Here is a tiny trained network, its code and every weight. The questions are about switching its units off for an input and a target symbol, where a switched-off unit gives its printed mean instead of its output.

import numpy as np


def w(rows, s, z=0):
    codes = np.array(rows[::2]) - 128.0
    scale = np.full(codes.shape[1], s)
    scale[-1] = z or s
    return codes * scale


def softmax(a):
    e = np.exp(a - a.max(-1, keepdims=True))
    return e / e.sum(-1, keepdims=True)


def log_softmax(a):
    a = a - a.max(-1, keepdims=True)
    return a - np.log(np.exp(a).sum(-1, keepdims=True))


def net(x, mask):
    ids = ['αβγεηλμτφψω'.index(c) for c in x.split()]
    T = len(ids)
    res = E[ids] + P[:T]
    u = 0
    for l in range(3):
        r = res
        for j in range(3):
            rows = slice(3 * j, 3 * j + 3)
            q, k, v = (r @ M[l][rows].T for M in (Q, K, V))
            z = softmax(np.where(np.tri(T) > 0, q @ k.T / 3**0.5, -1e9)) @ v
            o = O[l][rows]
            res = res + np.where(mask[u + j], z, o[:, -1]) @ o[:, :-1]
        u += 3
    return log_softmax(res[-1] @ U[:, :-1].T + U[:, -1])


Q, K, V, O = {}, {}, {}, {}
E = w([
[174,175,144,109,83,104,88,134,128],'α',
[99,225,131,172,95,142,139,116,77],'β',
[126,86,135,156,165,58,113,129,49],'γ',
[86,96,32,186,92,126,165,93,159],'ε',
[237,87,70,129,179,132,111,75,80],'η',
[154,195,57,100,181,65,176,105,72],'λ',
[169,84,53,113,116,73,205,180,192],'μ',
[206,152,69,91,61,191,246,125,161],'τ',
[37,135,63,60,136,69,206,104,23],'φ',
[241,18,114,2,127,146,179,63,86],'ψ',
[131,159,103,115,31,224,192,14,96],'ω',
],0.014)
P = w([
[94,179,177,129,58,65,85,92,119],'0',
[99,122,203,201,162,100,134,133,115],'1',
[109,117,172,182,183,108,166,130,138],'2',
[94,86,109,160,170,125,162,152,132],'3',
[82,87,43,137,76,101,135,192,60],'4',
[117,98,104,159,60,74,165,174,24],'5',
[130,118,92,163,60,38,170,130,7],'6',
[145,151,57,161,94,5,203,14,57],'7',
],0.011)
Q[0] = w([
[119,116,146,73,128,167,144,110,97],'0.h1',
[130,210,131,119,115,144,132,96,117],'0.h1',
[158,115,79,166,95,93,109,44,96],'0.h1',
[119,81,128,127,150,198,94,248,125],'0.h2',
[124,108,96,157,89,96,163,148,44],'0.h2',
[146,121,155,148,155,81,163,58,188],'0.h2',
[126,84,150,167,113,154,82,129,138],'0.h3',
[125,128,88,132,66,169,101,144,106],'0.h3',
[161,125,104,158,139,52,127,85,46],'0.h3',
],0.012)
K[0] = w([
[89,117,166,37,93,171,131,82,163],'0.h1',
[92,174,134,153,76,133,114,129,129],'0.h1',
[124,53,21,159,151,185,153,98,66],'0.h1',
[141,134,204,164,119,82,179,34,149],'0.h2',
[112,140,143,127,171,192,105,150,174],'0.h2',
[89,171,2,41,33,118,103,124,77],'0.h2',
[157,153,185,194,136,103,101,88,133],'0.h3',
[119,137,139,189,180,225,119,172,135],'0.h3',
[194,117,70,117,179,72,194,180,57],'0.h3',
],0.0084)
V[0] = w([
[106,96,54,246,118,60,121,95,78],'0.h1',
[13,141,215,70,69,170,180,212,152],'0.h1',
[118,95,207,70,160,98,168,102,58],'0.h1',
[80,140,226,152,54,124,99,236,123],'0.h2',
[67,194,2,88,16,148,144,44,71],'0.h2',
[46,23,151,194,157,135,191,31,117],'0.h2',
[117,87,208,121,34,60,89,84,146],'0.h3',
[191,233,31,117,158,140,108,60,239],'0.h3',
[217,3,121,252,133,148,65,87,6],'0.h3',
],0.0059)
O[0] = w([
[89,158,231,126,123,134,246,210,142,254],'0.h1',
[126,67,108,103,180,125,128,109,131,46],'0.h1',
[161,166,109,94,133,108,106,97,140,147],'0.h1',
[48,155,114,64,116,160,140,167,172,81],'0.h2',
[144,112,206,70,162,159,147,192,50,233],'0.h2',
[89,42,208,145,190,73,163,2,143,187],'0.h2',
[146,123,186,52,136,125,97,141,165,126],'0.h3',
[211,87,193,175,163,152,143,173,95,96],'0.h3',
[171,189,160,117,67,134,146,110,224,214],'0.h3',
],0.0078,0.0074)
Q[1] = w([
[111,103,153,153,142,180,139,156,164],'1.h1',
[111,71,66,174,88,161,104,103,107],'1.h1',
[123,132,99,105,184,145,134,95,107],'1.h1',
[146,190,184,127,143,98,145,191,121],'1.h2',
[138,129,41,125,172,156,96,109,109],'1.h2',
[114,102,144,125,2,72,74,165,78],'1.h2',
[133,120,197,165,120,146,111,107,75],'1.h3',
[146,166,105,129,74,110,209,146,90],'1.h3',
[112,115,67,155,143,141,73,154,188],'1.h3',
],0.0088)
K[1] = w([
[124,172,134,65,144,148,96,125,86],'1.h1',
[65,184,169,152,221,154,59,141,231],'1.h1',
[143,122,198,132,81,164,32,133,116],'1.h1',
[154,81,56,118,6,135,253,110,108],'1.h2',
[32,105,195,183,76,187,9,90,140],'1.h2',
[110,98,132,209,212,83,200,42,194],'1.h2',
[123,125,100,89,99,117,146,71,133],'1.h3',
[86,145,80,146,111,227,221,53,142],'1.h3',
[113,104,121,86,209,80,14,142,239],'1.h3',
],0.0064)
V[1] = w([
[164,84,155,129,87,197,180,134,99],'1.h1',
[63,211,171,195,143,218,66,125,176],'1.h1',
[74,157,72,158,226,152,129,35,59],'1.h1',
[73,14,151,188,142,2,156,168,187],'1.h2',
[101,73,158,155,76,225,151,40,129],'1.h2',
[113,51,80,24,66,154,153,146,157],'1.h2',
[144,117,87,186,150,146,155,224,157],'1.h3',
[179,68,88,130,202,24,222,238,176],'1.h3',
[64,134,156,141,137,6,84,192,187],'1.h3',
],0.0078)
O[1] = w([
[28,76,112,200,46,181,122,81,152,233],'1.h1',
[128,189,224,45,107,90,174,198,193,3],'1.h1',
[152,75,219,50,175,118,138,222,30,57],'1.h1',
[158,166,80,148,254,219,209,57,134,137],'1.h2',
[86,47,235,124,31,180,149,74,181,122],'1.h2',
[64,158,53,33,119,228,57,85,182,104],'1.h2',
[185,163,142,97,36,191,83,137,126,76],'1.h3',
[107,238,157,145,71,193,35,53,19,142],'1.h3',
[206,245,183,68,188,85,107,41,60,49],'1.h3',
],0.0063,0.008)
Q[2] = w([
[105,146,108,219,96,134,81,97,79],'2.h1',
[155,66,113,89,181,181,3,179,208],'2.h1',
[72,147,134,188,110,126,173,99,103],'2.h1',
[161,100,108,64,208,162,65,207,213],'2.h2',
[141,175,128,107,98,198,174,146,52],'2.h2',
[109,127,45,71,118,54,86,91,108],'2.h2',
[49,117,125,161,116,134,211,106,64],'2.h3',
[119,113,165,87,168,151,72,159,212],'2.h3',
[96,191,63,112,78,71,193,130,31],'2.h3',
],0.0063)
K[2] = w([
[223,44,186,35,90,165,228,103,135],'2.h1',
[33,114,224,142,193,82,57,80,195],'2.h1',
[225,98,134,85,139,161,214,5,161],'2.h1',
[66,63,187,82,184,97,1,70,119],'2.h2',
[174,69,91,71,141,169,171,117,113],'2.h2',
[77,106,155,188,148,117,91,158,135],'2.h2',
[44,198,87,146,78,61,192,127,83],'2.h3',
[197,105,162,129,177,141,53,192,120],'2.h3',
[62,136,134,146,47,106,240,118,100],'2.h3',
],0.0056)
V[2] = w([
[117,159,127,224,146,133,101,143,132],'2.h1',
[143,149,162,159,129,86,158,132,142],'2.h1',
[88,191,155,176,139,211,164,182,156],'2.h1',
[208,102,93,153,135,148,127,87,154],'2.h2',
[181,87,153,112,31,145,124,88,153],'2.h2',
[107,100,2,133,122,50,84,71,148],'2.h2',
[99,145,189,90,112,146,119,150,143],'2.h3',
[181,133,136,178,151,191,113,178,177],'2.h3',
[198,119,193,144,91,192,110,130,148],'2.h3',
],0.0077)
O[2] = w([
[203,179,218,182,206,143,92,212,155,155],'2.h1',
[184,139,177,109,123,105,144,156,146,165],'2.h1',
[1,175,198,141,91,200,165,196,162,105],'2.h1',
[118,155,144,147,161,116,54,174,193,118],'2.h2',
[112,155,225,116,60,112,22,86,121,170],'2.h2',
[153,146,115,131,136,176,101,194,206,138],'2.h2',
[143,118,96,83,53,208,205,106,135,59],'2.h3',
[69,111,16,222,28,186,201,152,163,2],'2.h3',
[176,137,115,188,118,183,178,58,111,15],'2.h3',
],0.0066,0.008)
U = w([
[113,188,50,74,41,133,147,204,152,253],'α',
[113,141,87,68,26,109,219,166,92,108],'β',
[126,161,104,106,132,88,201,111,212,75],'γ',
[82,99,150,169,154,168,179,47,137,166],'ε',
[138,146,150,187,70,66,140,125,182,75],'η',
[156,96,87,196,86,136,154,215,19,89],'λ',
[101,150,52,181,185,202,109,147,161,153],'μ',
[55,91,100,171,59,193,52,179,81,126],'τ',
[84,92,147,74,155,161,91,174,100,52],'φ',
[125,81,43,152,96,99,100,72,138,213],'ψ',
[71,2,123,145,102,127,167,169,185,151],'ω',
],0.005,0.0029)

Each question gives the input, a string of symbols that net reads in full, and the target symbol t.
The units are the heads (3 rows each of Q, K, V and O). Each row of codes is followed by its name. A weight is (code - 128) times the scale printed after its matrix; where a second scale follows, it is the last column's (O and U).
mask holds one flag per head, layer by layer. A switched-off head (its flag False) gives its mean, the last column of its rows in O, instead of its output. The means were averaged over made-up inputs and are rounded, as every weight is.
A unit's drop is (log p(t) with every unit on - log p(t) with that unit switched off) / (log p(t) with every unit on - log p(t) with every unit switched off).
The circuit of an input: a set's keep is (log p(t) with only the set's units on - log p(t) with every unit switched off) / (log p(t) with every unit on - log p(t) with every unit switched off). Starting from all 9 units, units are removed one at a time, each time the one whose removal leaves the highest keep (on an exact tie, the one counted first), for as long as the keep stays at least 0.8.
units of the circuit, in order: the units of the circuit, biggest drop first
unit that matters most: the unit with the biggest drop
heads that matter: for each layer, one digit per head in row order, 1 if its drop is at least 0.15 and else 0, layers parted by /
input ε γ ψ ε, target ψ: units of the circuit, in order -> 2.h1, 0.h1
input ω φ β β, target φ: unit that matters most -> 0.h3
input ε μ λ α β, target μ: units of the circuit, in order -> 1.h2, 2.h2
input ε ω λ τ, target ω: heads that matter -> 000 / 001 / 000
input η ω ψ ε η μ η λ, target μ: units of the circuit, in order -> 1.h2, 2.h2, 1.h1
input μ τ τ ε ψ η η ψ, target ψ: units of the circuit, in order -> 2.h1, 1.h1
input η ω γ γ ε ε, target ε: heads that matter -> 110 / 011 / 000
input ε ε β, target ε: heads that matter -> 000 / 010 / 000
input ε ε φ ε α τ α, target τ: units of the circuit, in order -> 1.h3, 2.h1
input α β γ ψ β λ ε λ, target λ: heads that matter -> 101 / 010 / 000
input ε α ψ α λ ψ, target ψ: units of the circuit, in order -> 0.h1, 2.h1
input α ψ α τ, target α: heads that matter -> 110 / 110 / 010
input ψ μ η, target ψ: heads that matter -> 100 / 000 / 100
input η μ η η μ, target μ: unit that matters most -> 1.h2
input μ ω η η, target μ: units of the circuit, in order -> 1.h2, 2.h2, 0.h3, 0.h2
input λ ω μ τ, target λ: heads that matter -> 111 / 010 / 000
input γ ε η μ φ η λ φ, target φ: heads that matter -> 000 / 000 / 001
input λ η γ, target λ: heads that matter -> 001 / 010 / 000
input η γ λ, target λ: units of the circuit, in order -> 1.h2, 0.h3
input ψ λ ε, target ψ: unit that matters most -> 2.h1
input λ τ ψ γ τ ε, target τ: heads that matter -> 000 / 001 / 010
input ψ ω ψ α, target ψ: units of the circuit, in order -> 2.h1, 0.h1
input φ ψ ε, target φ: units of the circuit, in order -> 2.h3, 0.h3, 1.h3
input α ε ω ε φ λ λ γ, target λ: units of the circuit, in order -> 1.h1, 0.h2
input α λ ψ λ ψ ε φ λ, target ψ: units of the circuit, in order -> 2.h1, 1.h1
input α α η ε α γ ε ψ, target α: heads that matter -> 011 / 010 / 000
input η λ β η η α η η, target η: unit that matters most -> 0.h3
input τ γ ω η, target ω: heads that matter -> 100 / 001 / 000
